Below is a small trained network, with its code and all its weights. Each question gives an input and a class and asks what happens when units are switched off, that is, made to give their printed mean instead of their output.

import numpy as np


def w(rows, s, z=0):
    codes = np.array(rows[::2]) - 128.0
    scale = np.full(codes.shape[1], s)
    scale[-1] = z or s
    return codes * scale


def norm(h):
    return h / np.sqrt((h * h).mean(-1, keepdims=True) + 1e-5)


def f(y):
    return y / 2 * (1 + np.tanh(0.7978845608 * (y + 0.044715 * y**3)))


def log_softmax(a):
    a = a - a.max(-1, keepdims=True)
    return a - np.log(np.exp(a).sum(-1, keepdims=True))


def net(x, mask):
    res = np.array(x, float).reshape(1, 2) / 4 @ E
    u = 0
    for l in range(2):
        y = f(norm(res) @ A[l][:, :-1].T + A[l][:, -1])
        res = res + np.where(mask[u : u + 6], y, B[l][:, -1]) @ B[l][:, :-1]
        u += 6
    return log_softmax(norm(res)[-1] @ U[:, :-1].T + U[:, -1])


A, B = {}, {}
E = w([
[89,120,21,109,153,127,107,253,33],'x0',
[19,26,138,151,129,167,99,126,23],'x1',
],0.005)
A[0] = w([
[91,81,162,153,142,122,138,89,133,55],'0.n0',
[190,188,157,163,119,83,151,84,231,66],'0.n1',
[154,126,61,102,137,111,145,193,132,189],'0.n2',
[183,192,130,86,148,129,127,183,123,4],'0.n3',
[132,110,149,104,138,133,140,141,121,77],'0.n4',
[254,239,79,88,131,79,140,155,182,110],'0.n5',
],0.0074,0.0025)
B[0] = w([
[135,98,85,135,101,138,136,102,137,163],'0.n0',
[156,111,188,48,107,181,125,254,76,251],'0.n1',
[74,157,122,98,161,98,121,134,96,174],'0.n2',
[84,93,100,142,136,52,177,110,107,152],'0.n3',
[129,127,153,119,121,70,151,118,103,123],'0.n4',
[112,141,73,175,143,109,153,4,157,254],'0.n5',
],0.0076,0.0087)
A[1] = w([
[255,134,202,82,117,162,144,148,157,150],'1.n0',
[139,147,86,119,117,154,114,223,99,58],'1.n1',
[100,140,133,73,148,83,116,222,88,8],'1.n2',
[131,149,103,134,133,133,132,114,142,107],'1.n3',
[161,137,147,139,125,108,144,121,121,85],'1.n4',
[149,171,80,158,143,109,94,151,179,119],'1.n5',
],0.0097,0.0017)
B[1] = w([
[192,171,112,39,17,240,148,142,194,254],'1.n0',
[129,190,119,81,136,70,145,183,162,170],'1.n1',
[103,166,187,135,148,177,73,177,176,182],'1.n2',
[62,120,176,122,177,115,145,105,62,129],'1.n3',
[155,88,115,103,133,114,117,190,76,129],'1.n4',
[160,121,17,85,138,73,254,34,49,125],'1.n5',
],0.0064,0.0097)
U = w([
[93,193,56,105,190,53,217,47,103,201],'0',
[209,125,151,136,157,64,84,125,153,24],'1',
[48,177,150,124,184,132,59,255,108,174],'2',
[214,123,149,169,145,57,117,155,140,16],'3',
[222,169,156,38,49,209,163,123,183,216],'4',
[197,150,158,192,149,105,130,146,136,2],'5',
[181,143,165,176,134,82,146,152,117,7],'6',
[89,30,148,195,93,175,99,45,111,165],'7',
],0.012,0.0052)

Each question gives the input, the list of numbers given to net, and the class t.
The units are the neurons (one row each of A and B). Each row of codes is followed by its name. A weight is (code - 128) times the scale printed after its matrix; where a second scale follows, it is the last column's (A, B and U).
mask holds one flag per neuron, layer by layer. A switched-off neuron (its flag False) gives its mean, the last column of its row in B, instead of its output. The means were averaged over made-up inputs and are rounded, as every weight is.
A unit's drop is (log p(t) with every unit on - log p(t) with that unit switched off) / (log p(t) with every unit on - log p(t) with every unit switched off).
The circuit of an input: a set's keep is (log p(t) with only the set's units on - log p(t) with every unit switched off) / (log p(t) with every unit on - log p(t) with every unit switched off). Starting from all 12 units, units are removed one at a time, each time the one whose removal leaves the highest keep (on an exact tie, the one counted first), for as long as the keep stays at least 0.8.
units of the circuit, in order: the units of the circuit, biggest drop first
top k neurons: the k neurons with the biggest drops, biggest first
top k neurons in layer l: the k neurons of layer l with the biggest drops, biggest first
drop when u is switched off: that unit's drop, to one decimal
input [2,-4], class 0: units of the circuit, in order : (0.n5)
input [-3,8], class 7: top 2 neurons : (1.n0, 0.n1)
input [4,-1], class 2: top 2 neurons in layer 0 : (0.n2, 0.n5)
input [1,5], class 7: top 4 neurons : (0.n1, 1.n0, 0.n2, 1.n2)
input [1,2], class 2: top 3 neurons : (0.n5, 1.n0, 0.n1)
input [-4,3], class 7: top 2 neurons in layer 0 : (0.n1, 0.n0)
input [1,7], class 7: top 3 neurons : (0.n1, 1.n0, 0.n2)
input [0,-6], class 0: top 2 neurons in layer 0 : (0.n5, 0.n3)
input [5,0], class 2: drop when 0.n5 is switched off : 0.8
input [3,0], class 2: drop when 0.n5 is switched off : 1.1
input [-1,3], class 7: drop when 0.n1 is switched off : 1.2
